Below are the code and all the weights of a small trained network. Each question names an input and a class and asks about switching units off, where a switched-off unit gives its printed mean instead of its output.

import numpy as np


def w(rows, s, z=0):
    codes = np.array(rows[::2]) - 128.0
    scale = np.full(codes.shape[1], s)
    scale[-1] = z or s
    return codes * scale


def f(y):
    return y / 2 * (1 + np.tanh(0.7978845608 * (y + 0.044715 * y**3)))


def log_softmax(a):
    a = a - a.max(-1, keepdims=True)
    return a - np.log(np.exp(a).sum(-1, keepdims=True))


def net(x, mask):
    res = np.array(x, float).reshape(1, 2) / 4 @ E
    y = f(res @ A[0][:, :-1].T + A[0][:, -1])
    res = res + np.where(mask, y, B[0][:, -1]) @ B[0][:, :-1]
    return log_softmax(res[-1] @ U[:, :-1].T + U[:, -1])


A, B = {}, {}
E = w([
[105,67,58,245],'x0',
[65,204,230,193],'x1',
],0.012)
A[0] = w([
[149,83,101,70,107],'N0',
[50,190,160,177,125],'N1',
[68,162,166,180,107],'N2',
[77,63,93,248,120],'N3',
[134,160,179,35,134],'N4',
[86,72,104,172,118],'N5',
[172,67,71,136,111],'N6',
[105,110,164,139,253],'N7',
],0.013,0.018)
B[0] = w([
[200,229,172,108,167],'N0',
[171,182,108,84,203],'N1',
[222,222,147,128,183],'N2',
[60,86,177,5,236],'N3',
[25,97,168,81,205],'N4',
[109,135,172,54,178],'N5',
[174,221,146,108,182],'N6',
[124,116,38,113,252],'N7',
],0.013,0.018)
U = w([
[73,111,159,90,138],'0',
[169,166,113,104,105],'1',
[102,96,1,117,244],'2',
[127,138,114,171,94],'3',
[126,123,104,176,97],'4',
[134,103,138,153,85],'5',
[140,106,147,158,93],'6',
],0.021,0.011)

Each question gives the input, the list of numbers given to net, and the class t.
The units are the neurons (one row each of A and B). Each row of codes is followed by its name. A weight is (code - 128) times the scale printed after its matrix; where a second scale follows, it is the last column's (A, B and U).
mask holds one flag per neuron, in row order. A switched-off neuron (its flag False) gives its mean, the last column of its row in B, instead of its output. The means were averaged over made-up inputs and are rounded, as every weight is.
A unit's drop is (log p(t) with every unit on - log p(t) with that unit switched off) / (log p(t) with every unit on - log p(t) with every unit switched off).
The circuit of an input: a set's keep is (log p(t) with only the set's units on - log p(t) with every unit switched off) / (log p(t) with every unit on - log p(t) with every unit switched off). Starting from all 8 units, units are removed one at a time, each time the one whose removal leaves the highest keep (on an exact tie, the one counted first), for as long as the keep stays at least 0.8.
circuit, biggest first: the units of the circuit, biggest drop first
most important unit: the unit with the biggest drop
k most important neurons: the k neurons with the biggest drops, biggest first
drop of u: that unit's drop, to one decimal
input [2,-4], class 1: 4 most important neurons => N6, N4, N7, N0
input [0,-3], class 2: circuit, biggest first => N2, N3
input [3,0], class 2: circuit, biggest first => N4, N0
input [7,8], class 1: 2 most important neurons => N2, N1
input [-1,3], class 2: circuit, biggest first => N0, N6, N3
input [5,-6], class 1: most important unit => N6
input [-7,-6], class 0: 3 most important neurons => N4, N2, N1
input [5,-5], class 0: 4 most important neurons => N3, N2, N1, N5
input [-3,2], class 2: 2 most important neurons => N3, N5
input [-6,-6], class 0: 2 most important neurons => N4, N2
input [0,3], class 2: drop of N6 => 0.2
input [6,-5], class 0: drop of N3 => 0.7
input [4,-3], class 0: drop of N3 => 0.6
input [4,7], class 1: circuit, biggest first => N2
